Here is a tiny trained network, its code and every weight. The questions are about switching its units off for an input and a class, where a switched-off unit gives its printed mean instead of its output.

import numpy as np


def w(rows, s, z=0):
    codes = np.array(rows[::2]) - 128.0
    scale = np.full(codes.shape[1], s)
    scale[-1] = z or s
    return codes * scale


def f(y):
    return y / 2 * (1 + np.tanh(0.7978845608 * (y + 0.044715 * y**3)))


def log_softmax(a):
    a = a - a.max(-1, keepdims=True)
    return a - np.log(np.exp(a).sum(-1, keepdims=True))


def net(x, mask):
    res = np.array(x, float).reshape(1, 4) / 4 @ E
    y = f(res @ A[0][:, :-1].T + A[0][:, -1])
    res = res + np.where(mask, y, B[0][:, -1]) @ B[0][:, :-1]
    return log_softmax(res[-1] @ U[:, :-1].T + U[:, -1])


A, B = {}, {}
E = w([
[118,60,68,28,57,156,65,4,166,222,107,189],'x0',
[131,92,168,182,72,135,86,152,44,163,9,123],'x1',
[54,127,180,164,106,216,114,70,170,54,110,129],'x2',
[68,190,82,153,115,66,58,112,53,86,187,191],'x3',
],0.011)
A[0] = w([
[79,89,146,108,57,192,104,93,166,100,139,170,111],'neuron 0',
[114,62,145,134,47,110,81,117,115,168,94,155,254],'neuron 1',
[66,160,81,101,100,91,74,61,78,139,144,210,131],'neuron 2',
[72,93,150,154,93,192,114,90,154,108,144,149,44],'neuron 3',
[133,195,193,146,202,155,152,253,98,76,139,92,152],'neuron 4',
[154,80,162,57,130,163,180,81,173,196,88,108,139],'neuron 5',
[145,105,119,125,59,167,87,111,54,176,58,141,83],'neuron 6',
[195,129,59,65,90,89,118,128,100,238,147,130,104],'neuron 7',
[139,125,75,51,157,137,142,72,199,117,174,182,131],'neuron 8',
],0.012,0.0043)
B[0] = w([
[181,36,129,136,105,124,66,132,196,88,158,175,179],'neuron 0',
[90,152,117,126,176,134,133,111,177,124,100,168,186],'neuron 1',
[82,195,152,192,71,150,94,98,82,215,169,22,197],'neuron 2',
[177,64,204,135,116,125,151,217,148,166,201,160,162],'neuron 3',
[127,141,71,174,192,163,84,125,189,126,158,130,252],'neuron 4',
[89,216,129,183,59,182,93,94,87,163,182,4,204],'neuron 5',
[66,180,142,138,172,41,196,69,151,71,112,181,180],'neuron 6',
[168,55,181,83,96,122,75,153,201,85,230,192,200],'neuron 7',
[88,185,154,111,222,89,205,64,226,85,56,172,204],'neuron 8',
],0.012,0.026)
U = w([
[117,123,83,127,135,148,63,74,150,138,119,157,136],'0',
[95,204,134,164,95,146,127,122,87,173,178,20,65],'1',
[91,184,144,139,203,69,227,114,146,71,78,192,54],'2',
[192,37,150,123,110,110,80,190,151,104,212,199,88],'3',
[89,153,93,109,136,155,114,101,137,154,108,157,207],'4',
[224,29,126,13,67,131,240,229,29,221,22,110,3],'5',
[254,52,116,19,5,169,238,217,14,218,27,125,3],'6',
],0.015,0.013)

Each question gives the input, the list of numbers given to net, and the class t.
The units are the neurons (one row each of A and B). Each row of codes is followed by its name. A weight is (code - 128) times the scale printed after its matrix; where a second scale follows, it is the last column's (A, B and U).
mask holds one flag per neuron, in row order. A switched-off neuron (its flag False) gives its mean, the last column of its row in B, instead of its output. The means were averaged over made-up inputs and are rounded, as every weight is.
A unit's drop is (log p(t) with every unit on - log p(t) with that unit switched off) / (log p(t) with every unit on - log p(t) with every unit switched off).
The circuit of an input: a set's keep is (log p(t) with only the set's units on - log p(t) with every unit switched off) / (log p(t) with every unit on - log p(t) with every unit switched off). Starting from all 9 units, units are removed one at a time, each time the one whose removal leaves the highest keep (on an exact tie, the one counted first), for as long as the keep stays at least 0.8.
units of the circuit, in order: the units of the circuit, biggest drop first
unit that matters most: the unit with the biggest drop
k most important neurons: the k neurons with the biggest drops, biggest first
drop when u is switched off: that unit's drop, to one decimal
input [2,-3,1,7], class 1: unit that matters most -> neuron 2
input [7,6,8,-4], class 3: 3 most important neurons -> (neuron 0; neuron 3; neuron 8)
input [-8,4,-5,2], class 0: units of the circuit, in order -> (neuron 5; neuron 4; neuron 7; neuron 8)
input [0,3,-2,-4], class 1: 2 most important neurons -> (neuron 8; neuron 5)
input [-7,-4,-8,-5], class 3: 3 most important neurons -> (neuron 8; neuron 5; neuron 2)
input [1,-7,8,1], class 3: 2 most important neurons -> (neuron 0; neuron 3)
input [-7,0,-3,7], class 0: 3 most important neurons -> (neuron 5; neuron 4; neuron 2)
input [-3,5,-2,3], class 2: 3 most important neurons -> (neuron 5; neuron 2; neuron 7)
input [-6,6,2,-4], class 0: units of the circuit, in order -> (neuron 8; neuron 5; neuron 4; neuron 7)
input [-4,1,0,1], class 0: 4 most important neurons -> (neuron 5; neuron 8; neuron 2; neuron 7)
input [-8,-7,5,8], class 0: 2 most important neurons -> (neuron 5; neuron 4)
input [-4,-6,7,5], class 3: 2 most important neurons -> (neuron 5; neuron 6)
input [6,8,-8,-8], class 1: 4 most important neurons -> (neuron 5; neuron 8; neuron 0; neuron 4)
input [-3,8,0,-7], class 2: units of the circuit, in order -> (neuron 6)
input [-6,-4,6,-3], class 0: units of the circuit, in order -> (neuron 7; neuron 8; neuron 5; neuron 4)
input [7,-8,7,6], class 2: 4 most important neurons -> (neuron 8; neuron 5; neuron 7; neuron 4)
input [-4,7,7,-1], class 2: 2 most important neurons -> (neuron 7; neuron 6)
input [-8,-4,2,-3], class 0: 3 most important neurons -> (neuron 4; neuron 8; neuron 5)
input [-5,4,-6,4], class 3: drop when neuron 3 is switched off -> 0.0
input [5,4,-6,4], class 3: drop when neuron 4 is switched off -> 0.2
input [1,-5,3,2], class 2: drop when neuron 8 is switched off -> 0.8
input [-2,3,-8,7], class 3: unit that matters most -> neuron 7
